Each row has a name. After each piece below comes the name of the row it's from, unless a question asks for something else. Each question is about the rows just above it.

[ 58 162 109 163 119 146 191 145  82 121 153 124 118 154 139 116 124 108
 125 226 117 128 109 149 136 126 123 181 139 120  93 105 104 132 137 146
 182 133 136 166 108 155 146 107 178 111 141 191 142 135 106  97 121 143
 118 125 161 119]  mep
[ 58 148 133  84 119 114 143 143 155 121 146 142 114 143 139  87 157 139
 128 122 117 134 123 149 136 126 175  89 139 171 112 153  99 112 137 158
 201  75 177 113 131 150 141 114 119  86 145 114 116 116 106 132 159 149
 194 167 133 146]  nes
[101 106 152 131 112 114 137 143 108  96 124 142 118 173 139 105 112 108
 188 134 110 173 104 149 136 126 179 151 139 120 112 117 139 156  81 186
 137 147 112  95 115 155 161 112 113  95 139 165  95 116 159 121  95 169
  90 115 161 119]  roruz
[ 58 162 140 131 119 145 137 115 108 130 209 160 140 138 112 105 124  90
 128 108 117 142 134 156 136 121  96 116 117 144 121 117 104 162 137 137
 100 133 136 165 107 198 146 136  99 101 139 190 159  83 126 121 121 166
 104  83 101  90]  bem
[119 125 166 124 139 163 109 178  97 123 106  82 105 109 132 149 135 118
  93 119 191 104 145 146  58 121 139 146 137 226 126 128 182 191 121 136
 124 122 116 108 111 108 162 146 120 117 146 181 133 161 154 155 107 142
 118 136 146 143]  Gug
Put [106  97 121 143 118 125 161 119  58 162 109 163 119 146 191 145  82 121
 153 124 118 154 139 116 124 108 125 226 117 128 109 149 136 126 123 181
 139 120  93 105 104 132 137 146 182 133 136 166 108 155 146 107 178 111
 141 191 142 135] back in order: which row is it? : mep
The row with [ 58 162 109 163 119 146 191 145  82 121 153 124 118 154 139 116 124 108
 125 226 117 128 109 149 136 126 123 181 139 120  93 105 104 132 137 146
 182 133 136 166 108 155 146 107 178 111 141 191 142 135 106  97 121 143
 118 125 161 119] is : mep
How many times does roruz hold [95]? : 4
Times [146] occurs in Gug: : 5

[184 127  85 192 125 109 106 166 140 159] -> Kamub
[ 92 104 174  59 151 139 111 171  86  56] -> Gibir
[109 111 106 109 115 159 109 180  91 131] -> ges
[171  59 174 104 151 139 111 182 182  99] -> fega
[123 118 128 127 118 125  87 104 100 127] -> tokip
[ 84 113 144  99 133 115 112  81 105  94] -> veki
[147 117 110 139  78 185 184  66 171 240] -> Dabal
[184 156  85 192 125 109 106 166 134 137] -> Zak
[130 159 141 160 156  86 155 142 167  97] -> kunim
[142 143 112 155 157  80  64 177  93  70] -> Sem
Shared by Zak and Dabal: : [184]
What is the next entry after [104 174  59 151 139]? : [111]
The next entry after [127  85 192]: : [125]
Count of [109] in ges: : 3
Which row holds these entries in another order? [ 64  70  80  93 112 142 143 155 157 177] : Sem

[110 122 115 113 117 121 128 150 122 133 133 112 119 115 117 143 121 134
 136 112 141 127 129 124 130 140 127 119 144 136 118 140 104 131]  tuk
[121  63 136  96 115 126 124 134 122 120 106 116 126 131 132 124 133 130
 126 113  98 123 152 121 118 103 128 115 101 152 121 126 129 122]  vudo
[121  76 117 125 113 122 125 123 119 122 110 147 121 124 128 131 126 135
 142 111 105 123 153 118 125 109 126 110 116 153 125 128 111 122]  sarig
[131  18 192 127 123 169 112 160 125 139 107 121 120 118 112 150 150 122
  51  64 122 119 141 127  81 110 138 117  83 180  56 167 148 137]  Boto
[121  63 136  96 115 126 124 134 122 120 106 116 126 131 132 124 133 130
 126 113  98 123 152 121 118 103 128 115 101 152 121 126 129 122] is in which row? : vudo
Give the next entry after [117 125 113 122 125 123]. : [119]
Which row holds [131  18 192 127 123 169 112 160 125 139 107 121 120 118 112 150 150 122
  51  64 122 119 141 127  81 110 138 117  83 180  56 167 148 137]? : Boto
q: [121  76 117 125 113 122 125 123 119 122 110 147 121 124 128 131 126 135
 142 111 105 123 153 118 125 109 126 110 116 153 125 128 111 122] : sarig
Give the next entry after [113 122 125 123 119 122]. : [110]
The next entry after [115 113 117]: : [121]

[201 115 144 171 107  99 188 149 119 162 139 116 141 157 107]  tisi
[115 113  48 150 152 135 112 124 125  53 144  87 120 157 167]  fol
[139 171 144 107 162 141 119 157 107 116  99 188 114 201 149]  tota
Times [158] occurs in tota: : 0
Put [ 99 107 107 115 116 119 139 141 144 149 157 162 171 188 201] back in order: which row is it? : tisi
[139 171 144 107 162 141 119 157 107 116  99 188 114 201 149] is in which row? : tota
Put [124  48 120 135 115 113 157 152 112 125  53 144  87 167 150] back in order: which row is it? : fol
Give the next entry after [144 107 162]. : [141]
Put [107 157 141 116 139 162 119 149 188  99 107 171 144 115 201] back in order: which row is it? : tisi

[169 127 126 169 223 121 144 175 203 137 144 144] : botup
[224 127 126 169 223 138 144 175 203 137 119 115] : femi
[127 144 175 223 121 137 145 169 169 203 144 126] : saza
[127 119 203 143 126 114 121 223 239 169 137 175] : mez
[ 28 121 177 177  29  29 123  52  80  72 131  96] : moke
[223 169 127 144 169 137 175 126 144 203 144 121] is which row reordered? : botup
[175 224 169 223 138 144 137 127 115 203 119 126] is which row reordered? : femi
Times [144] occurs in botup: : 3
Shared by saza and moke: : [121]
Put [121 126 127 137 144 144 144 169 169 175 203 223] back in order: which row is it? : botup
Count of [29] in moke: : 2

[144 122 126 146 224  78 244 217 113  90  65  83] : Zol
[121 130 131 104 126 154 116 129 123 129 131 124] : gomu
[144  78 126 146 224  78 244 217 113  90  65 117] : bino
[129 142 124 133 124 108 117 127 126 127 125 126] : guzan
[159 133 128 120 128 124 123 129 130 113 127 131] : Pap
[117 133 108 129 126 125 142 124 126 124 126 126] : luvik
[126 108 126 125 129 126 126 124 143 117 133 124] : busi
Which row holds these entries in another order? [124 133 117 143 124 126 126 129 125 126 108 126] : busi
Which row holds these entries in another order? [126 125 129 126 126 124 143 117 133 124 126 108] : busi
Give the next entry after [128 124]. : [123]
The one value in guzan and Zol: : [126]
Shared by Pap and bino: : [113]
[126 117 129 126 142 126 124 133 124 125 126 108] is which row reordered? : luvik
Which row holds these entries in another order? [117 144  78 126 146 224  78 244 217 113  90  65] : bino

[255 162 177 150 145 146 118 134 159 104 150  59 185 213  65 170 154 142]  vor
[ 98 155  81 118 195 130 171 158 153 161 174 186 213 131 165 169 162  60]  Zukov
[101 168 192 240  61 189  98 161 165 156 179 176 226 106 156 168 131 153]  Noz
[115 187 184 206  88 169 103 151 196 125 174 164  95 129 139 157 136 131]  soro
[ 79 149 123  96 102 113 130 161 161 106 180 178 183  91 154 109 165 129]  Fupi
[114 168 197 239  63 179 105 145 180 121 171 139 104 105 161 161 126 151]  nakel
[ 98 138  83 147 207 136 165 156 181 141 135 130 215 131 179 189 150  78]  gevu
[104 145  65 135 213 142 177 170 159 150 146 162 255 118 150 185 154  59]  Dozi
[ 56 103  99 110 127 136 143 111 180 111 190 157 175  82 140  73 169 108]  Gaki
[105 156  87 120 200 126 169 161 156 165 179 176 226 129 167 176 160  61]  sukur
[ 98 134  94 145 199 138 169 160 185 140 138 135 214 129 176 190 147  74]  Lepuz
The next entry after [104 150]: : [59]
[189 156 176 101 168 240 153 131 161 168 106 165 179  61 192 226 156  98] is which row reordered? : Noz
The next entry after [161 156 165 179 176 226]: : [129]
Which value is in both soro and Noz? : [131]
Put [ 59 154 185 150 118 255 162 146 150 159 170 177 142 213 135  65 145 104] back in order: which row is it? : Dozi

[187 186  63 247 146]  bar
[ 69 186  93 202  53]  fip
[202   5 186 221 182]  punon
[200 111 229 203 158]  Bot
[202   5  63 221 182]  zut
[ 69  93 186 221  64]  vig
The one value in zut and bar: : [63]
The next entry after [ 69 186  93]: : [202]
[ 53 202  93 186  69] is which row reordered? : fip
Where do [ 69  93 186 221  64] appear? : vig
The next entry after [186  93 202]: : [53]
The one value in punon and bar: : [186]

[128 125 122 123 132 126 127 128 129 122 128 122 128 120 124 128 126 134
 124 134 125 128 128 124 128 128 130 132 139 137 129 126 122 135 122 128
 134 129 131] -> Tego
[115 142 125 142 108 129 128 125 146 112 116 142 125 129 142 111 128 139
 115 130 125 141 134 134 120 138 106 124 165 130 162 131 116 145 103 108
 131 110 131] -> ses
[129 119 126 136 136 117 134 102 119 130 102  96 111 142 115 170 125 127
 110 117 125 111 111 129 141 131 135 119 128 142 125 123 116 125 134 140
 134 130 111] -> ziz
[132 124 128 131 128 128 128 125 131 121 116 132 126 122 143 120 134 136
 128 126 124 126 135 133 121 131 127 125 134 123 141 128 124 136 118 114
 133 128 137] -> zud
[124 112 146 128 135 120 140 135 121 118 123 136 122 114 124 117 147 119
 133 123 124 116 127 114 116 114 128 127 130 132 136 116 119 143 121 130
 143 132 127] -> Tup
[130 118 126 136 137 116 134 100 121 130 101  94 109 142 115 171 126 125
 108 117 123 106 124 130 141 131 135 118 129 142 125 124 115 125 141 138
 134 129 109] -> mogod
[135 128 129 124 131 126 133 126 129 127 118 125 127 122 128 127 130 135
 121 122 125 126 128 132 126 122 124 134 121 134 131 118 128 140 131 123
 134 132 137] -> sepe
[ 99 123  99 119 136 125 105 133 124 107 156 112 129 126 105 133 116 123
 128 173 119 129 131 100 138 149 150 128 202 158 122 157 101 115  93 144
 128 122 108] -> gigez
[141 129 136 125 129 127 136 125 130 131 114 128 128 122 132 127 130 137
 121 117 126 126 126 134 124 120 121 133 112 131 133 115 132 144 135 120
 134 133 138] -> bif
[138 163  35 121 114 149  68  88 153 118 117 104  89 141 149 141  42 166
 110 189 153 160 139 151 167 141 159  97 133 117 112 135 135 100 134  97
  94 112 126] -> pemu
[129 118 127 138 138 115 135  94 120 131  97  89 105 145 114 177 125 122
 103 113 123 103 124 132 144 133 136 117 129 147 125 124 115 125 144 141
 135 128 105] -> Mon
[130 126 126 132 128 128 129 125 132 121 117 133 125 123 144 118 134 135
 110 127 125 128 135 132 120 132 125 126 135 124 142 127 124 136 117 112
 134 127 137] -> katif
Give the next entry after [119 126 136 136 117 134 102 119 130 102  96]. : [111]
Count of [112] in ziz: : 0

[214 112 142  16 140] = sodof
[  1  92  17 108 101] = Lup
[ 81 138 139 147 198] = vef
[ 81 140 198 139 146] = dil
[112 140 214 139 143] = paf
[ 25 110 106 122 126] = tep
[139  81 198 140 146] is which row reordered? : dil
Which row holds these entries in another order? [214 139 112 143 140] : paf
Count of [142] in sodof: : 1
[ 81 138 139 147 198] is in which row? : vef
Give the next entry after [139 147]. : [198]
Times [17] occurs in Lup: : 1
Shared by vef and paf: : [139]

[ 84  80 149 104 177 164 171 149 126]  bizup
[168 122 145 149 120  96 149 143 158]  vit
[116 104 124 148 143 149 136 135 122]  nom
[145 198 101  84 101  51 198 101 198]  Fen
[129 102 119 130 146 148 130 132 115]  dito
[178 123 143 132 125 103 137 142 145]  sekor
[113 197  86 141  80 129  52  64  88]  fer
[127 197 174 114 147 116 167 170 166]  Liber
[125 144 189  95 133  82 170 166 172]  Lagog
[119  26 153 105 148 168 204 198 131]  Vel
Shared by vit and bizup: : [149]
Count of [197] in Fen: : 0
Shared by Liber and fer: : [197]
Which value is in both bizup and Fen? : [84]

[142 140 114 113] : Sarob
[110  44 155 104] : zarog
[133 125 112 114] : Nel
[160 227 102 121] : bukat
[ 47 191 155 178] : Zavul
[207  85 113  94] : mifa
[183 203  98 133] : petid
[142 113 141 115] : zufi
Which row holds these entries in another order? [155 104 110  44] : zarog
[115 142 113 141] is which row reordered? : zufi
Which value is in both zufi and mifa? : [113]

[113 112 125 147 112 162 144 121 136 115 109 111 141 106 117 110 134 116
 134 134 161] -> feb
[139 143 129 113 138 149 118 148 140 155 125 136 136 139 131 148 134 152
 133 122 148] -> fufef
[119 133 127 149 124 106 125 128 123 112 145  88 145 118 107 127 143 128
 142  19 112] -> zigi
[136 148 149 130 118 125 122 148  20 131 138 139 113 134 136 152 139 133
 139 143 155] -> badev
[122 117 127 135 122 116 135 114 121 112 128 128 120 122 129 114 122 112
 123 133 116] -> bena
[130 136 131 135 137  19 114 108  92  95 179 114 106 141 126 127 119 110
 120 121  26] -> tutil
Which row holds these entries in another order? [148 122 133 152 134 148 131 139 136 136 125 155 140 148 118 149 138 113
 129 143 139] : fufef
Count of [139] in badev: : 3
[119 133 127 149 124 106 125 128 123 112 145  88 145 118 107 127 143 128
 142  19 112] is in which row? : zigi

[151 146 149 136  98  46 135 148 154 190 168 164 108  33 190 127 162 150
 121 108 158 174 146 114 168 150 114 186 121 142 144 119 158 135 158 143
 167 120  90 143 106 108  83 146 109 117 232 112 160 106 108 105  59 145
  88  93  81 175 146 126 168]  gutan
[ 91 128 163  97 130 133 166 115 116 180 132 108 102 160 139 133 136 185
 106 136 140  91 159 147 102 160  82 101 164 156 114 144 171  20 128 180
 157  84  98 113 131  35  82 153 103 148 215  98 144  89 137 117 109 128
 117 176 126 115 122  48 122]  dop
[127 141 158 104 123  72 162 123 139 198 155 118  77  94 138 132 154 178
 137 106 155 124 172 112  99 129  98 136 118 157 129 147 145  64 131 172
 164  97  59  78  97  60  90 159  78 151 235  86 153  55 164 108  72 140
 120 144  83 137 102  78 127]  faran
[ 82 112 132 144 121  99 128 141  66 157 105 124  92 160 210 125 164 148
  83 109 110 180 142 165 182 157 114 116 180 146 117 121 170  95 174 144
 160 124 147  87 148 124  95 147 120 101 184  80 184 114 156 102 104 101
  83 143 109 187 181  44 201]  robim
[ 80 102 134 128 128 190 142 140 102 117  99 137 180 197 164 132 113 146
  67 173 107  90 110 178 168 197  96 124 208 131 112 130 180  84 153 129
 115 127 193  73 185 111  95 110  94 109 133 129 142 179  87 127 169  97
  96 138 170 124 182  80 145]  des
[102  97 126 132  82  84 215 131 164 163 114 127 136 122 166  82 176 139
 102 185 115 171 108 159 160  89 148 122 109 115  98 153  35 156 130  91
 137 113 101 117  91 157 144 106 133 116 103 180 133 160 140  98 180 128
 144 147 128  48  20 117 136]  fabe
[149 110 112 142 123  34 139 152 130 160 130 145 112  89 159 144 169 141
 124 103 135 158 158 100 153 128 120 199 113 144 142 154 120 181 168 109
 128 169  94 138 110 201 111 133 158 127 186  63 186  69 189  99  86 104
  86  67  65 182 129 112 156]  netu
[179 162 119 157 125  87 110 118 139 124 147 116  80  85  86 109 129 106
 197  86 143 165 125  76  88  46 178 104  55 113 131 126  78 178  99 126
 129 126  90 173  63 161 195 143 153 146  88 139 114 108 144 145 110 169
 167 144 107 138  84 207 119]  Lukag
Times [168] occurs in gutan: : 3
How many times does gutan hold [119]? : 1
[ 91 144 108  82  82 156 101 128 133 114 122 137 180 103 116 115  98 185
 166 113 147 164 115 180 136 117 131 171 148 136  35 122 133 128  48  98
 163  84  89 159 153 117 130  20 109 157  91 140 215 160 132 160  97 128
 139 126 102 144 102 106 176] is which row reordered? : dop
The next entry after [166 115 116 180]: : [132]
Count of [78] in faran: : 3

[131 169 157 140  96 171 187 170 112 102 169 110 159 147  58  65 110 146
 128 144  61 121 173 165]  lat
[115 127 160 126 189 115  64  73 105  89 124 142 107  79 119 166 122 125
 153  47 198 180  36  98]  tilos
[110 127  49 167 129 154  82  94 209 156 171 103  97  65 217 165  97 150
 166 148 132 115 129  50]  zul
[ 81  95 180 165 111 115 180 122 101 130  98  75 181 214 129 168 126 150
 101 136 198  73 166 123]  bup
[108 159 119  85 196 118 131  97  74 109 127 157  72 153 100  88 106 198
 144 100 121  61  90 137]  dudil
[114 100 181 162 115 113 153 154 148 162 138  78 203 144 144 157 108 203
 145 132  78  29 189  99]  girev
[ 93 158 165 101 126 111 143 179  62  96  82 114 150 156  51  88 198 106
 100  61 144 121 126 184]  nid
[179 100 115 118 164 128  84 105 106 139  73 181  68 104 130 152 145 124
 181 105 156 177  61  77]  vula
[ 91 168 166  98 127 110 136 169  62  92  92 117 148 154  56  91 202 102
 202 169 139 169 190 190]  navi
Times [190] occurs in navi: : 2
Give the next entry after [144  61 121]. : [173]
Give the next entry after [ 88 198 106 100  61 144 121]. : [126]
Times [203] occurs in girev: : 2
Give the next entry after [179  62  96  82]. : [114]

[137  80  40  46] : bizu
[152 154 101  41] : kato
[135 248  68 182] : detek
[16 15 16 41] : Tugun
[152 152 152 102] : maban
[14 41 16 16] : Nav
[187  92  98 144] : Fubem
Times [153] occurs in maban: : 0
Count of [15] in Tugun: : 1
[15 16 16 41] is which row reordered? : Tugun

